Below are the code and all the weights of a small trained network. Each question names an input and a class and asks about switching units off, where a switched-off unit gives its printed mean instead of its output.

import numpy as np


def w(rows, s, z=0):
    codes = np.array(rows[::2]) - 128.0
    scale = np.full(codes.shape[1], s)
    scale[-1] = z or s
    return codes * scale


def norm(h):
    return h / np.sqrt((h * h).mean(-1, keepdims=True) + 1e-5)


def f(y):
    return np.maximum(y, 0)


def log_softmax(a):
    a = a - a.max(-1, keepdims=True)
    return a - np.log(np.exp(a).sum(-1, keepdims=True))


def net(x, mask):
    res = np.array(x, float).reshape(1, 4) / 4 @ E
    u = 0
    for l in range(2):
        y = f(norm(res) @ A[l][:, :-1].T + A[l][:, -1])
        res = res + np.where(mask[u : u + 4], y, B[l][:, -1]) @ B[l][:, :-1]
        u += 4
    return log_softmax(norm(res)[-1] @ U[:, :-1].T + U[:, -1])


A, B = {}, {}
E = w([
[127,125,126,115,122,132,124,127],'x0',
[103,254,78,58,190,172,162,136],'x1',
[132,130,133,131,134,133,132,128],'x2',
[186,169,204,29,177,58,180,132],'x3',
],0.0039)
A[0] = w([
[121,3,100,175,68,159,64,163,2],'L0N1',
[78,207,126,104,136,170,134,102,159],'L0N2',
[170,145,233,41,169,19,157,139,208],'L0N3',
[155,151,167,201,187,158,139,110,32],'L0N4',
],0.0029,0.00075)
B[0] = w([
[11,128,175,106,189,18,235,70,211],'L0N1',
[102,156,35,118,147,131,100,204,195],'L0N2',
[253,89,230,152,101,111,126,54,252],'L0N3',
[68,105,66,144,81,93,107,63,131],'L0N4',
],0.0028,0.004)
A[1] = w([
[85,199,8,140,136,255,86,178,5],'L1N1',
[161,253,147,30,207,136,169,153,36],'L1N2',
[125,203,127,140,145,145,137,89,163],'L1N3',
[15,100,69,170,113,101,146,144,200],'L1N4',
],0.005,0.0024)
B[1] = w([
[254,146,218,105,79,136,225,182,251],'L1N1',
[58,111,55,139,152,112,72,100,250],'L1N2',
[141,132,100,102,114,131,118,135,186],'L1N3',
[84,141,98,160,125,189,102,157,254],'L1N4',
],0.0083,0.0053)
U = w([
[9,84,123,220,107,169,108,140,220],'0',
[169,179,135,119,96,184,211,210,116],'1',
[175,86,247,126,132,71,141,81,2],'2',
[72,158,52,78,186,82,90,84,206],'3',
],0.012,0.00058)

Each question gives the input, the list of numbers given to net, and the class t.
The units are the neurons (one row each of A and B). Each row of codes is followed by its name. A weight is (code - 128) times the scale printed after its matrix; where a second scale follows, it is the last column's (A, B and U).
mask holds one flag per neuron, layer by layer. A switched-off neuron (its flag False) gives its mean, the last column of its row in B, instead of its output. The means were averaged over made-up inputs and are rounded, as every weight is.
A unit's drop is (log p(t) with every unit on - log p(t) with that unit switched off) / (log p(t) with every unit on - log p(t) with every unit switched off).
The circuit of an input: a set's keep is (log p(t) with only the set's units on - log p(t) with every unit switched off) / (log p(t) with every unit on - log p(t) with every unit switched off). Starting from all 8 units, units are removed one at a time, each time the one whose removal leaves the highest keep (on an exact tie, the one counted first), for as long as the keep stays at least 0.8.
circuit, biggest first: the units of the circuit, biggest drop first
k most important neurons: the k neurons with the biggest drops, biggest first
drop when u is switched off: that unit's drop, to one decimal
input [5,1,3,-8], class 1: 2 most important neurons : (L1N1 L1N2)
input [-5,0,-8,4], class 2: circuit, biggest first : (L0N3)
input [5,0,-7,0], class 0: 2 most important neurons : (L0N3 L1N1)
input [4,0,3,5], class 2: 3 most important neurons : (L0N3 L1N4 L0N2)
input [8,3,-8,8], class 3: 2 most important neurons : (L1N2 L1N1)
input [-2,1,6,-8], class 1: 3 most important neurons : (L1N1 L1N2 L0N3)
input [-8,3,-3,8], class 3: 2 most important neurons : (L1N2 L1N1)
input [8,8,0,1], class 3: 2 most important neurons : (L1N2 L1N4)
input [3,-1,2,3], class 2: 2 most important neurons : (L0N3 L1N1)
input [1,2,0,2], class 3: drop when L0N4 is switched off : 0.0
input [-8,2,6,-8], class 1: drop when L1N1 is switched off : 0.6
input [-6,1,4,4], class 3: drop when L1N2 is switched off : 0.3
